cols: W B K R D V P
S: [-35.8 -17.8 -30.9   5.1 -20.1  28.2   1.0]
E: [-59.5 -27.9 -55.5   7.6 -32.5  47.6   1.1]
Y: [-15.6 -65.9   4.1  52.0 -45.3  61.9  17.7]
Z: [-27.3  -3.7 -28.1  -5.0  -9.2  14.4  -2.1]
X: [ -3.9 -11.9  -1.1   7.9  -7.8  11.4   2.7]
M: [-12.1 -72.5  10.2  57.2 -48.7  67.5  22.0]
Q: [ 34.5 -44.7  49.8  47.6 -17.5  24.6  19.3]
G: [ 34.6 -17.5  42.6  24.0  -0.3   1.3   8.6]
A: [-27.3 -82.4  -3.8  61.8 -58.7  83.1  21.9]
C: [ 15.2 -26.3  25.9  28.6 -12.0  16.0  10.9]
U: [ 49.4  10.6  49.1   5.0  19.4 -27.3   3.2]
F: [ 34.3  17.4  32.9  -3.8  20.8 -28.0  -0.9]
which: [ 61.8 -58.7]
A
step +1: [ 28.6 -12.0]
[ 28.7 -11.9]

cols: Ked rolel fuz piris Getu Nisuz Gegar suv
kina: [ 19.9 -63.2  -0.5 -36.0  18.0   7.1  -8.1  23.9]
mab: [  0.3  53.0  12.2  19.2  31.4 -13.7   7.2 -19.7]
mado: [-65.5  31.5   4.3   4.8  27.8 -26.8  16.9   7.9]
vurub: [  0.3  53.0  12.2  19.2 -44.8  36.9 -81.4   1.3]
tok: [  0.3  53.0  12.2  19.2 -47.3 -41.6  30.9  25.0]
dov: [ 31.4  41.9  27.5  33.7 -11.5  43.2 -60.7  36.2]
nid: [  0.3  53.0  12.2  19.2  31.4  42.0 -44.1  44.6]
step +1: [ -0.5 -36.0  18.0   7.1]
[ -0.4 -35.9  18.1   7.2]
step +1: [31.4]
[31.5]
col: [  7.1 -13.7]
Nisuz
which: [31.4 42.0]
nid

cols: debi midon gapos dola pok
N: [ -7.7 -38.9  28.7 -29.7 -14.6]
J: [  1.5  -9.7 -28.1 -12.2  11.8]
H: [-38.9 -29.7 -25.7 -38.9  49.4]
T: [-38.9 -29.7  -7.7 -14.6  28.8]
step -1: [1.5]
[1.4]
perm: [-38.9 -29.7 -14.6  -7.7  28.8]
T

cols: vano nibo Lal bipo Gelu
fozek: [-71.2   5.8  78.1  12.6  80.5]
zubu: [ 80.5 -47.0 -17.3  78.1  12.6]
Tuf: [-46.9 -17.3  78.1  12.6  80.5]
which: [-46.9 -17.3  78.1  12.6  80.5]
Tuf
col: [-47.0 -17.3]
nibo
perm: [ 12.6 -46.9  78.1  80.5 -17.3]
Tuf
step -1: [ 80.5 -47.0 -17.3  78.1]
[ 80.4 -47.1 -17.4  78.0]
perm: [ 12.6  80.5 -47.0 -17.3  78.1]
zubu

cols: kur fozad Zenug mupe
bol: [ 43.1  -9.5 -15.6  85.1]
Ziv: [ 12.1  77.5 -39.4  36.6]
fameg: [ 11.1 -15.4   7.2  36.0]
perm: [-39.4  36.6  12.1  77.5]
Ziv
size: [12.1 77.5]
2
size: [ 11.1 -15.4   7.2]
3
size: [11.1]
1
col: [-15.6 -39.4]
Zenug
size: [ 11.1 -15.4   7.2  36.0]
4

cols: Zarun moket fomu Butom geg Tifa
rovot: [ 80.8  49.3 -13.6  77.7  -8.2  25.4]
vuz: [-13.6  49.3  25.4  77.8  80.8  -8.2]
filar: [ 22.0 -26.7   9.0 -82.1 -11.7 -26.3]
step -1: [25.4 77.8 80.8]
[25.3 77.7 80.7]
step -1: [9.0]
[8.9]
perm: [ 25.4  80.8  77.7  -8.2  49.3 -13.6]
rovot
which: [-26.7   9.0 -82.1 -11.7 -26.3]
filar

cols: mep Namu mapi fugob nulat Dek
Dezu: [-58.5 -67.5   3.5   3.9 -27.9   6.4]
bopu: [-18.0  40.2  25.1 -18.5  45.0 -28.4]
neteg: [  2.7   8.6   4.5   2.7  21.6 -22.5]
mar: [ 43.3  22.4 -16.4   0.6 -21.7  31.7]
gagip: [-58.5 -67.5   3.5   3.9 -27.9 -33.2]
Miten: [-79.1  -0.8   4.7   7.6  26.3 -33.2]
which: [-58.5 -67.5   3.5   3.9 -27.9   6.4]
Dezu
col: [2.7 0.6 3.9 7.6]
fugob
step +1: [-67.5   3.5   3.9 -27.9]
[-67.4   3.6   4.0 -27.8]
step +1: [8.6]
[8.7]
step +1: [-0.8]
[-0.7]

cols: dun donag reg purug zinus tiro dogo veba ledo
puli: [ -3.3  19.8  73.0 -88.4  24.3  78.2   4.7  93.1  -6.8]
dis: [ 73.0 -88.4  19.8  93.1  -6.7  -3.3   4.7  24.3  78.2]
feb: [  1.7  87.0  19.8 -18.4  26.6   4.7  -1.2   8.0  -3.3]
guna: [  1.7  87.0 -11.8 -18.4  26.6  10.2  21.2  -4.0 -78.6]
size: [1.7]
1
step -1: [ 73.0 -88.4]
[ 72.9 -88.5]
which: [78.2  4.7 93.1 -6.8]
puli
size: [ 73.0 -88.4  19.8  93.1  -6.7  -3.3   4.7  24.3  78.2]
9
perm: [-88.4  -6.7  -3.3   4.7  19.8  24.3  73.0  78.2  93.1]
dis
step -1: [ 87.0  19.8 -18.4  26.6]
[ 86.9  19.7 -18.5  26.5]
which: [78.2  4.7]
puli

cols: kufo simel diz naba limug
gak: [-17.6  25.4 -76.2 -17.5  54.6]
fod: [-23.7 -76.3  -5.0  39.3 -45.5]
zigaf: [-31.1  -8.1 -68.8 -22.3  62.1]
zir: [-59.1 -63.3 -21.6 -24.8  39.7]
Tudad: [ 39.2  78.2 -11.8 -30.9  44.2]
bafi: [-90.8   8.0 -31.1 -26.9   6.4]
zumo: [-65.5  17.7 -32.9 -45.4  47.8]
satis: [ 32.2 -21.9  57.8  34.8 -63.1]
pimu: [-31.1  -8.1  62.1 -22.3 -68.9]
riket: [ 29.2  78.2 -11.8 -30.9  44.2]
vasad: [  2.5  89.9   4.1   6.4 -42.9]
kopoz: [-51.1  68.7 -44.9   1.3 -27.8]
size: [-23.7 -76.3  -5.0  39.3 -45.5]
5
perm: [ 62.1 -31.1  -8.1 -68.9 -22.3]
pimu
col: [ -8.1 -63.3]
simel
step -1: [-31.1  -8.1 -68.8 -22.3]
[-31.2  -8.2 -68.9 -22.4]
which: [-31.1  -8.1 -68.8 -22.3]
zigaf
step +1: [-76.3]
[-76.2]
perm: [-22.3  62.1 -31.1  -8.1 -68.8]
zigaf

